Below is a small trained network, with its code and all its weights. Each question gives an input and a class and asks what happens when units are switched off, that is, made to give their printed mean instead of their output.

import numpy as np


def w(rows, s, z=0):
    codes = np.array(rows[::2]) - 128.0
    scale = np.full(codes.shape[1], s)
    scale[-1] = z or s
    return codes * scale


def f(y):
    return np.maximum(y, 0)


def log_softmax(a):
    a = a - a.max(-1, keepdims=True)
    return a - np.log(np.exp(a).sum(-1, keepdims=True))


def net(x, mask):
    res = np.array(x, float).reshape(1, 5) / 4 @ E
    y = f(res @ A[0][:, :-1].T + A[0][:, -1])
    res = res + np.where(mask, y, B[0][:, -1]) @ B[0][:, :-1]
    return log_softmax(res[-1] @ U[:, :-1].T + U[:, -1])


A, B = {}, {}
E = w([
[17,254,120],'x0',
[129,127,128],'x1',
[55,53,242],'x2',
[99,111,90],'x3',
[115,121,108],'x4',
],0.0058)
A[0] = w([
[227,169,209,153],'n1',
[142,11,117,54],'n2',
[157,146,98,47],'n3',
[2,220,164,54],'n4',
[49,56,220,93],'n5',
[47,162,123,28],'n6',
[61,84,184,123],'n7',
[96,48,86,255],'n8',
[217,81,78,74],'n9',
[174,143,46,70],'n10',
[85,199,154,21],'n11',
[234,71,105,93],'n12',
[64,72,185,41],'n13',
[163,139,42,55],'n14',
[250,251,125,50],'n15',
[178,88,133,21],'n16',
[12,83,157,168],'n17',
[58,180,86,47],'n18',
[230,67,60,50],'n19',
[112,27,151,55],'n20',
[106,102,76,17],'n21',
[140,143,55,71],'n22',
[240,171,18,66],'n23',
[174,188,106,82],'n24',
[120,245,183,163],'n25',
],0.0099,0.0074)
B[0] = w([
[96,100,28,183],'n1',
[60,26,190,167],'n2',
[210,192,80,131],'n3',
[70,27,145,201],'n4',
[103,184,170,196],'n5',
[48,56,234,145],'n6',
[90,197,136,183],'n7',
[109,160,70,255],'n8',
[50,97,106,179],'n9',
[75,193,220,164],'n10',
[40,42,196,143],'n11',
[61,100,94,198],'n12',
[154,208,173,153],'n13',
[56,150,217,155],'n14',
[135,151,186,178],'n15',
[2,44,159,136],'n16',
[179,222,119,215],'n17',
[70,53,181,158],'n18',
[45,102,169,184],'n19',
[64,134,165,159],'n20',
[234,231,128,128],'n21',
[92,158,220,149],'n22',
[141,191,216,207],'n23',
[66,148,169,154],'n24',
[82,59,62,212],'n25',
],0.0096,0.0074)
U = w([
[51,28,143,15],'0',
[87,133,105,239],'1',
[118,164,178,150],'2',
[97,123,93,253],'3',
[96,114,95,231],'4',
[195,176,12,1],'5',
],0.011,0.0075)

Each question gives the input, the list of numbers given to net, and the class t.
The units are the neurons (one row each of A and B). Each row of codes is followed by its name. A weight is (code - 128) times the scale printed after its matrix; where a second scale follows, it is the last column's (A, B and U).
mask holds one flag per neuron, in row order. A switched-off neuron (its flag False) gives its mean, the last column of its row in B, instead of its output. The means were averaged over made-up inputs and are rounded, as every weight is.
A unit's drop is (log p(t) with every unit on - log p(t) with that unit switched off) / (log p(t) with every unit on - log p(t) with every unit switched off).
The circuit of an input: a set's keep is (log p(t) with only the set's units on - log p(t) with every unit switched off) / (log p(t) with every unit on - log p(t) with every unit switched off). Starting from the 12 units with the biggest drops (on a tie, the unit counted first), units are removed one at a time, each time the one whose removal leaves the highest keep (on an exact tie, the one counted first), for as long as the keep stays at least 0.8.
circuit, biggest first: the units of the circuit, biggest drop first
k most important neurons: the k neurons with the biggest drops, biggest first
drop of u: that unit's drop, to one decimal
input [-8,1,-3,-3,1], class 0: circuit, biggest first -> (n19, n2)
input [7,-2,4,0,0], class 0: circuit, biggest first -> (n4)
input [1,-1,-8,-7,-6], class 2: circuit, biggest first -> (n23, n15)
input [-8,-6,-7,-8,7], class 0: circuit, biggest first -> (n19, n9)
input [4,4,-8,-4,-5], class 2: circuit, biggest first -> (n23, n15)
input [-7,1,-2,4,3], class 0: circuit, biggest first -> (n2, n19)
input [-7,4,-6,5,-6], class 0: circuit, biggest first -> (n19, n9)
input [8,-6,-1,4,8], class 0: circuit, biggest first -> (n4, n18)
input [6,-3,0,-4,0], class 0: circuit, biggest first -> (n4, n25)
input [5,5,7,-1,6], class 2: 3 most important neurons -> (n17, n5, n13)
input [-8,-1,-5,8,-2], class 0: circuit, biggest first -> (n19, n2)
input [-6,-3,-8,7,4], class 2: 2 most important neurons -> (n23, n10)
input [7,-7,4,-2,4], class 0: 2 most important neurons -> (n4, n6)
input [-2,1,-7,-6,1], class 2: 3 most important neurons -> (n23, n15, n10)
input [8,1,8,-8,-1], class 0: circuit, biggest first -> (n4)
input [2,-1,-7,5,-4], class 2: drop of n23 -> 0.2
input [-6,-7,8,3,4], class 2: drop of n17 -> 0.2
input [-2,-2,7,6,-4], class 2: drop of n25 -> 0.1
input [-6,-4,-7,-1,-3], class 2: drop of n17 -> -0.3
input [8,7,4,-2,-2], class 0: most important neuron -> (n4)
